Here is a tiny trained network, its code and every weight. The questions are about switching its units off for an input and a target symbol, where a switched-off unit gives its printed mean instead of its output.

import numpy as np


def w(rows, s, z=0):
    codes = np.array(rows[::2]) - 128.0
    scale = np.full(codes.shape[1], s)
    scale[-1] = z or s
    return codes * scale


def f(y):
    return y / 2 * (1 + np.tanh(0.7978845608 * (y + 0.044715 * y**3)))


def softmax(a):
    e = np.exp(a - a.max(-1, keepdims=True))
    return e / e.sum(-1, keepdims=True)


def log_softmax(a):
    a = a - a.max(-1, keepdims=True)
    return a - np.log(np.exp(a).sum(-1, keepdims=True))


def net(x, mask):
    ids = ['ΣΦΩαβεζηλξπ'.index(c) for c in x.split()]
    T = len(ids)
    res = E[ids] + P[:T]
    r = res
    for j in range(2):
        rows = slice(2 * j, 2 * j + 2)
        q, k, v = (r @ M[0][rows].T for M in (Q, K, V))
        z = softmax(np.where(np.tri(T) > 0, q @ k.T / 2**0.5, -1e9)) @ v
        o = O[0][rows]
        res = res + np.where(mask[j], z, o[:, -1]) @ o[:, :-1]
    y = f(res @ A[0][:, :-1].T + A[0][:, -1])
    res = res + np.where(mask[2:6], y, B[0][:, -1]) @ B[0][:, :-1]
    return log_softmax(res[-1] @ U[:, :-1].T + U[:, -1])


Q, K, V, O, A, B = {}, {}, {}, {}, {}, {}
E = w([
[14,208,176,118],'Σ',
[95,95,131,95],'Φ',
[114,78,125,136],'Ω',
[90,81,140,101],'α',
[7,75,142,68],'β',
[132,85,132,88],'ε',
[141,84,138,94],'ζ',
[173,135,46,193],'η',
[212,113,165,231],'λ',
[90,99,232,147],'ξ',
[97,233,137,252],'π',
],0.014)
P = w([
[82,125,116,12],'0',
[76,47,129,113],'1',
[139,71,146,112],'2',
[157,86,142,133],'3',
[175,76,145,165],'4',
[193,96,137,188],'5',
[198,99,131,194],'6',
[188,70,125,255],'7',
[208,139,104,189],'8',
[205,111,110,231],'9',
[214,120,104,233],'10',
[208,107,102,254],'11',
[227,169,99,160],'12',
],0.0053)
Q[0] = w([
[149,50,165,254],'H0',
[177,110,227,122],'H0',
[102,243,208,235],'H1',
[236,67,147,160],'H1',
],0.0082)
K[0] = w([
[117,145,180,182],'H0',
[154,170,131,148],'H0',
[76,91,174,7],'H1',
[156,129,143,149],'H1',
],0.014)
V[0] = w([
[69,212,53,158],'H0',
[157,64,192,220],'H0',
[96,196,60,229],'H1',
[171,121,2,106],'H1',
],0.0081)
O[0] = w([
[93,216,150,184,113],'H0',
[171,157,217,55,254],'H0',
[122,128,190,254,188],'H1',
[94,24,73,212,183],'H1',
],0.009,0.0034)
A[0] = w([
[65,166,229,101,92],'N0',
[117,189,201,140,255],'N1',
[255,144,58,176,87],'N2',
[187,95,78,116,219],'N3',
],0.0091,0.0046)
B[0] = w([
[53,221,53,29,171],'N0',
[223,143,37,116,229],'N1',
[2,117,233,57,255],'N2',
[132,14,28,200,220],'N3',
],0.0066,0.0056)
U = w([
[66,181,81,110,81],'Σ',
[125,118,49,126,2],'Φ',
[136,101,70,118,36],'Ω',
[139,107,56,124,26],'α',
[4,92,153,84,152],'β',
[167,82,2,132,134],'ε',
[189,79,13,129,96],'ζ',
[141,95,60,230,238],'η',
[223,89,210,90,198],'λ',
[165,105,159,44,137],'ξ',
[214,225,99,214,187],'π',
],0.0084,0.0048)

Each question gives the input, a string of symbols that net reads in full, and the target symbol t.
The units are the heads (2 rows each of Q, K, V and O) and the neurons (one row each of A and B). Each row of codes is followed by its name. A weight is (code - 128) times the scale printed after its matrix; where a second scale follows, it is the last column's (O, A, B and U).
mask holds one flag per unit, heads first, then neurons. A switched-off unit (its flag False) gives its mean, the last column of its rows in O or B, instead of its output. The means were averaged over made-up inputs and are rounded, as every weight is.
A unit's drop is (log p(t) with every unit on - log p(t) with that unit switched off) / (log p(t) with every unit on - log p(t) with every unit switched off).
The circuit of an input: a set's keep is (log p(t) with only the set's units on - log p(t) with every unit switched off) / (log p(t) with every unit on - log p(t) with every unit switched off). Starting from all 6 units, units are removed one at a time, each time the one whose removal leaves the highest keep (on an exact tie, the one counted first), for as long as the keep stays at least 0.8.
circuit, biggest first: the units of the circuit, biggest drop first
unit that matters most: the unit with the biggest drop
top k neurons: the k neurons with the biggest drops, biggest first
heads that matter: for each layer, one digit per head in row order, 1 if its drop is at least 0.15 and else 0, layers parted by /
drop when u is switched off: that unit's drop, to one decimal
input β β β Σ ζ ε η ε λ ζ Φ β ξ, target ξ: circuit, biggest first => [H1; H0]
input η Ω η ε, target η: circuit, biggest first => [H1; N2]
input Ω α α β Σ π λ η η λ, target λ: circuit, biggest first => [N2; H0]
input Σ Σ π, target π: top 2 neurons => [N1; N2]
input η π π η, target π: unit that matters most => H0
input π η λ, target π: circuit, biggest first => [H0; H1; N1]
input Φ Φ ε, target ε: top 2 neurons => [N2; N3]
input λ β ε ξ η Ω η η π λ Σ, target Σ: top 2 neurons => [N0; N3]
input η λ η π η η π ξ, target π: heads that matter => 10
input η η ζ, target η: heads that matter => 01
input ε η Φ ε β η Φ β, target η: heads that matter => 11
input π η ξ Ω π α, target π: top 3 neurons => [N2; N1; N3]
input η λ η ξ, target ξ: drop when H0 is switched off => 0.3
input η π Ω, target π: drop when N3 is switched off => 0.1
input λ η λ ξ η Σ λ Ω, target λ: circuit, biggest first => [H0]
input η ζ Ω, target η: drop when N2 is switched off => 0.2
